In the rows, 128 means zero.
Each row of numbers stands for one object and depends on some of the facts below. Use the named rows to name the rest.

There are 3 kinds of fact about the objects: raflim, bribru, bragam.
raflim: uses; bribru: refers to; bragam: points at
K10 -raflim-> K501; K10 -raflim-> K392; K122 -raflim-> K815; K122 -raflim-> K241; K124 -raflim-> K83
K158 -raflim-> K156; K165 -raflim-> K972; K18 -raflim-> K303; K18 -raflim-> K622; K220 -raflim-> K757
K220 -raflim-> K740; K228 -raflim-> K807; K228 -raflim-> K87; K241 -raflim-> K651; K252 -raflim-> K651
K252 -raflim-> K859; K259 -raflim-> K993; K265 -raflim-> K622; K270 -raflim-> K895; K303 -raflim-> K874
K329 -raflim-> K874; K345 -raflim-> K904; K367 -raflim-> K815; K367 -raflim-> K329; K373 -raflim-> K993
K392 -raflim-> K942; K392 -raflim-> K37; K409 -raflim-> K83; K409 -raflim-> K314; K409 -raflim-> K927
K413 -raflim-> K689; K416 -raflim-> K220; K42 -raflim-> K413; K42 -raflim-> K690; K42 -raflim-> K899
K422 -raflim-> K53; K422 -raflim-> K228; K432 -raflim-> K654; K432 -raflim-> K83; K450 -raflim-> K329
K450 -raflim-> K259; K463 -raflim-> K174; K463 -raflim-> K807; K480 -raflim-> K918; K480 -raflim-> K354
K480 -raflim-> K920; K480 -raflim-> K259; K53 -raflim-> K450; K544 -raflim-> K664; K544 -raflim-> K732
K560 -raflim-> K552; K560 -raflim-> K328; K583 -raflim-> K228; K583 -raflim-> K428; K586 -raflim-> K519
K622 -raflim-> K83; K622 -raflim-> K993; K623 -raflim-> K422; K628 -raflim-> K367; K641 -raflim-> K757
K654 -raflim-> K83; K654 -raflim-> K993; K654 -raflim-> K259; K667 -raflim-> K942; K668 -raflim-> K148
K668 -raflim-> K18; K668 -raflim-> K303; K683 -raflim-> K732; K683 -raflim-> K103; K683 -raflim-> K782
K689 -raflim-> K425; K689 -raflim-> K757; K690 -raflim-> K757; K690 -raflim-> K718; K690 -raflim-> K544
K7 -raflim-> K174; K7 -raflim-> K689; K718 -raflim-> K165; K732 -raflim-> K156; K732 -raflim-> K815
K752 -raflim-> K689; K752 -raflim-> K158; K782 -raflim-> K432; K785 -raflim-> K228; K785 -raflim-> K859
K807 -raflim-> K874; K815 -raflim-> K329; K819 -raflim-> K103; K824 -raflim-> K628; K824 -raflim-> K683
K83 -raflim-> K874; K839 -raflim-> K392; K859 -raflim-> K782; K87 -raflim-> K654; K874 -raflim-> K651
K874 -raflim-> K993; K881 -raflim-> K354; K894 -raflim-> K683; K895 -raflim-> K259; K920 -raflim-> K103
K942 -raflim-> K432; K967 -raflim-> K409; K967 -raflim-> K918; K967 -raflim-> K993; K993 -raflim-> K651
K120 -bribru-> K576; K122 -bribru-> K815; K146 -bribru-> K575; K148 -bribru-> K66; K162 -bribru-> K270
K18 -bribru-> K972; K217 -bribru-> K146; K252 -bribru-> K483; K265 -bribru-> K920; K27 -bribru-> K927
K270 -bribru-> K295; K295 -bribru-> K938; K303 -bribru-> K407; K328 -bribru-> K265; K329 -bribru-> K422
K347 -bribru-> K644; K354 -bribru-> K895; K367 -bribru-> K519; K373 -bribru-> K583; K401 -bribru-> K367
K407 -bribru-> K577; K413 -bribru-> K97; K422 -bribru-> K480; K433 -bribru-> K957; K443 -bribru-> K967
K474 -bribru-> K162; K480 -bribru-> K926; K482 -bribru-> K27; K483 -bribru-> K449; K505 -bribru-> K373
K509 -bribru-> K604; K519 -bribru-> K148; K570 -bribru-> K217; K575 -bribru-> K67; K576 -bribru-> K74
K577 -bribru-> K651; K583 -bribru-> K851; K604 -bribru-> K443; K623 -bribru-> K401; K644 -bribru-> K328
K651 -bribru-> K655; K655 -bribru-> K989; K657 -bribru-> K623; K66 -bribru-> K479; K664 -bribru-> K924
K67 -bribru-> K482; K718 -bribru-> K894; K732 -bribru-> K657; K74 -bribru-> K819; K740 -bribru-> K433
K782 -bribru-> K509; K815 -bribru-> K18; K819 -bribru-> K782; K851 -bribru-> K885; K885 -bribru-> K740
K894 -bribru-> K683; K895 -bribru-> K718; K920 -bribru-> K120; K924 -bribru-> K881; K927 -bribru-> K505
K938 -bribru-> K413; K957 -bribru-> K347; K97 -bribru-> K354; K972 -bribru-> K252; K976 -bribru-> K303
K989 -bribru-> K664; K10 -bragam-> K872; K101 -bragam-> K718; K122 -bragam-> K329; K124 -bragam-> K689
K146 -bragam-> K654; K148 -bragam-> K326; K158 -bragam-> K263; K165 -bragam-> K771; K168 -bragam-> K505
K199 -bragam-> K541; K217 -bragam-> K506; K218 -bragam-> K428; K252 -bragam-> K432; K263 -bragam-> K7
K266 -bragam-> K165; K29 -bragam-> K218; K294 -bragam-> K53; K315 -bragam-> K433; K325 -bragam-> K320
K326 -bragam-> K577; K329 -bragam-> K560; K345 -bragam-> K815; K347 -bragam-> K295; K354 -bragam-> K859
K366 -bragam-> K42; K367 -bragam-> K881; K372 -bragam-> K967; K373 -bragam-> K785; K374 -bragam-> K354
K392 -bragam-> K372; K409 -bragam-> K463; K42 -bragam-> K551; K425 -bragam-> K586; K428 -bragam-> K266
K43 -bragam-> K146; K450 -bragam-> K347; K463 -bragam-> K480; K480 -bragam-> K66; K482 -bragam-> K18
K483 -bragam-> K664; K490 -bragam-> K885; K501 -bragam-> K942; K505 -bragam-> K999; K506 -bragam-> K807
K564 -bragam-> K993; K577 -bragam-> K367; K583 -bragam-> K87; K586 -bragam-> K407; K603 -bragam-> K957
K628 -bragam-> K653; K637 -bragam-> K29; K641 -bragam-> K325; K644 -bragam-> K937; K653 -bragam-> K668
K654 -bragam-> K270; K655 -bragam-> K88; K657 -bragam-> K920; K66 -bragam-> K899; K664 -bragam-> K199
K668 -bragam-> K120; K67 -bragam-> K158; K673 -bragam-> K124; K7 -bragam-> K501; K709 -bragam-> K315
K732 -bragam-> K425; K740 -bragam-> K17; K772 -bragam-> K583; K785 -bragam-> K644; K797 -bragam-> K409
K807 -bragam-> K895; K819 -bragam-> K519; K851 -bragam-> K373; K859 -bragam-> K802; K87 -bragam-> K628
K873 -bragam-> K148; K874 -bragam-> K490; K895 -bragam-> K366; K899 -bragam-> K294; K912 -bragam-> K482
K918 -bragam-> K873; K920 -bragam-> K37; K927 -bragam-> K655; K937 -bragam-> K819; K942 -bragam-> K474
K957 -bragam-> K101; K967 -bragam-> K413; K972 -bragam-> K927; K989 -bragam-> K10; K993 -bragam-> K637
K999 -bragam-> K252

Some rows with their names:
K413: [172 179 103  87  62 138 105  89  82 158 102  47 182 182 147 173 134  94
 161 109 111 158 198 139 173 117 119 167 108  76 132  78 115 125  72 197
 188 156 145 102 118  62]
K938: [140 148 131 113  95 142 104 105  83  97 123 105 137 143 127 151 118 138
 120 128 158 156 152 124 120  98 156  87 124 136 113 112 127  91 148 140
 138 146 136 109 131 125]
K367: [148 134 150 144 140 150 121 119 138 181 137 176 103 103  97 145 144 170
 123 151 149 127 106 113 121 178 144 146 127 152 132 108 114 146 152 159
 152 111 126 107 159 158]
K881: [133 115 124 107  96 139 145 153 136 188 163 140 121 144 109 134 106 147
 100 123 146 136 116 103 127 120 122 156 121  88 127 139 129 103 148 144
 106  85 123 140 191 178]
K156: [115 119 101 159 135 185 105 180 135 193 113 157 122 138  80 123 122 109
 115 129  77  92 173  96 152 144 155 159  85  95 137 170 141  59 129 144
 128 127 125 137  97  86]
K37: [100 133 145 116 153 162 126 103 167 139 124 130  84 141 123 134 203 143
 164 117 146 125 118 130 161 136 128 167 140 116 143 181 119 153 136 130
 197  91 105 167  97 168]
K392: [130 136 125 120 187 121 114 122 145 122 139 112 109 129 133 108 129 155
 109 149 109  90  76 112 146 159 126 134 112 157 138 131 110 147  93  82
 194 111 118  76 118  95]
K622: [123 118 140 143 177 126 125 122 153 161 117 145  98 114 122 113 192 153
 126 155 134 105  72 124 150 170 145 154 129 129 126 128 108 164 105 115
 193  92 119 108 146 143]
K366: [123 109 109 106 105 111 136 131 128 116 120 134 127 128 139 120 113 105
 122 128 129 132 127 155 125  88 130  95 128 127 136 138 140 118 131 104
  97 140 148 141 129 145]
K575: [150 131 127 148  90 144 138 132 129  86 135 123 150 124 164 126 114 112
 121 123 123 158 157 118 107 130 142  86 122 145 134 138 128 136 144 119
  96 148 148 160 116 130]
K7: [163 151 150 110  94  70 151 111 133 177 106 112 162 130 155 134 132 102
 142 133 109 142 149 168 142 138  58 166 155  94 110  75 142 154  48 154
 126 109 141 124 125 108]
K328: [ 94 104 114 153 138 151 101 106  98  56 155 108 127 124 128 128 117 128
 182 110 146 125 149 135 124 108 141 133 140 137 128 146 117  83 160 129
  84 169  99 142  82 129]
K373: [151 151 165 193 154 131 122 116 152 133 149 119 120 103 163 131 158 188
 136 152 139 122  67  76 150 193 130 142 109 126 130 109 100 177 115 132
 182  68 140 103 173 157]
K43: [126 113  99 124 147  99 112 159 132  81 126 104 146 154 123 122  79 109
  69 113  97 113 159 114 122 105 127  87 108 137  97 129 150 148 109  87
 107 180 120 114 117  70]
K989: [154 135 135 123 141 105 150 113 107 101 118 199 124  85  96 139  73 127
 131 131 159 124 130 175 106 120 121 100 139 165 133 133 134 113 192 119
 101 187 149 120 124 119]
K162: [142 136 128 123 100 133 123 107 103  99 129 105 145 132 129 137 108 122
 134 116 143 153 153 123 108 102 147 101 133 133 116 124 128 106 159 137
 122 153 133 119 125 132]
K266: [121 114  94 118 107 119 142 135 125 109 122 109 139 131 141 113 109  82
 127 133 133 129 115 153 125  84 131 106 137 132 137 132 131 108 119  94
  99 153 141 142 126 129]

Name these rows:
No name comes twice in this set of rows, the named rows included.
[140 124 131 130 114 161 124 188 142 223 142 137 118 142  83 124  92 148
  85 137  99 103 116  92 116 162 142 145 105  84 101 127 147  63 116 137
 138  86 126 100 152 132] -> K683
[144 105 138 127  65 197 122 172 123 180 216  97 111 156  81 115  72 148
 115 148 112 130 135  59  78 199 130 128 104 152 110 112 118  56 137 168
  72 106  95 100 150 140] -> K819
[138 142 157 145 172 111 123 142 171 181 128 156 106 121 105 116 155 154
 106 148 108  91  74 131 118 171 129 138 134 134  98 113 134 134  84  93
 198  99 123  97 108 144] -> K450
[122 128 122 154 218 186 119 113 133 161 108 224  68 107  89 146 192 161
 150 129 135  79 103 124 168 197 191 177 103 138 185 171 104 158 191 144
 228 156 103 114 111 124] -> K651
[133 144  99 103  99 180 127 110  91  82 161 112 109 142 133 154 112 134
 156  96 164 159 174 112 149 124 135 127 105 136 183 171 112 122 193 152
 123 156 115 148 142 134] -> K519
[ 91 115 132 176 182 166 122 147 159 153  87 193  99 111 101 111 135 142
  91 142 101  68 137  82 137 157 150 133  95 155 122 173 145  89 171 107
 132 100 114 102 105  95] -> K918
[166 146 174 149 162 121 127 140 151 163 160 132 120 132 115 125 122 181
  99 166 121 107  76  97 110 188 129 126 116 152 101  74 105 145  96 131
 177 102 131  65 150 124] -> K122
[167 137 159 151  94 156 123 168 122 214 162 128 127 147  88 144  92 153
  96 141 124 122 122  92 100 159 151 141 114  94  92  99 129  71 123 168
 152 114 129  89 156 141] -> K894
[170 133 137 117 119 142  97 142 119 149 165  72 120 190 118 165 187 164
  96 132 150 139  94 101 122 150 191 139 124  97 122  79  96 192  93 160
 218 142 108  97 183 158] -> K270
[127 139 123 149 104 121 118 115  78  96 145 103 147 105 159 132  97 141
 196 109 165 142  91 145 151  85 128 157 155 100 139 147 114  87 149 152
 100 120 130 144 137 171] -> K433

Now the same objects, written a new way:
Some objects and their rows:
K263: [128 124 131 125 138 125 122 126 129 139 122 130 119]
K480: [136 126 130 107 138 133 151 176  97 122 126 122 137]
K320: [119 124 122 142 138 118 132 125 135 134 123 127 115]
K586: [122 125 128 138 138 121 129 132 114 140 121 130 126]
K673: [131 126 136 125 132 129 113 121 118 139 122 133 127]
K819: [128 144 130 126 123 136 165 155 151 135 131 120 144]
K7: [122 134 127 102 134 126 151 126 113 117 120 126 187]
K740: [135 147 127 101 124 134 141  81 139 128 135 139 150]
K450: [141 129 135 114 117 139 126 154 108 117 135 126 140]
K657: [134 122 139 135 130 126 113 119 112 137 118 133 131]
K347: [127 143 126 133 134 129 144 122 136 146 133 133 104]
K641: [125 138 134 100 128 129 134 101 116 124 118 132 199]
K174: [136 128 128 113 119 132 129 104 154 114 131 127 146]
K972: [135 128 137 110 123 129 118  89 141 123 121 133 170]
K474: [102 119 117 121 155 123 120 122 145 133 127 124 116]
K664: [144 125 132 123 113 123 139  96 148 110 120 128 172]
K158: [130 132 130  97 125 129 139 106 137 117 124 128 177]

Name these rows:
No name comes twice in this set of rows, the named rows included.
[125 129 135 131 136 127 117 130 102 140 121 133 136] -> K345
[106 121 126 115 148 130 100 122 130 136 127 127 123] -> K162
[132 122 122 136 125 127 140 159 128 117 131 120 118] -> K18
[146 125 135 114 112 142 119 144 129 115 138 126 123] -> K874
[137 120 122 143 126 121 155 157 125 119 122 119 123] -> K881
[141 125 134 102 132 135 135 164 113 122 131 123 117] -> K409
[137 125 142  98 142 130 116 124 116 142 120 133 128] -> K797
[ 92 127 116  92 145 128 121  98 156 115 128 124 184] -> K413
[117 131 127 250 125 143  91 100  99 130 136 137 162] -> K564
[141 121 141 143 123 122 117 121 111 135 116 133 135] -> K989
[134 119 119 122 141 128 156 152 143 115 131 119 114] -> K53

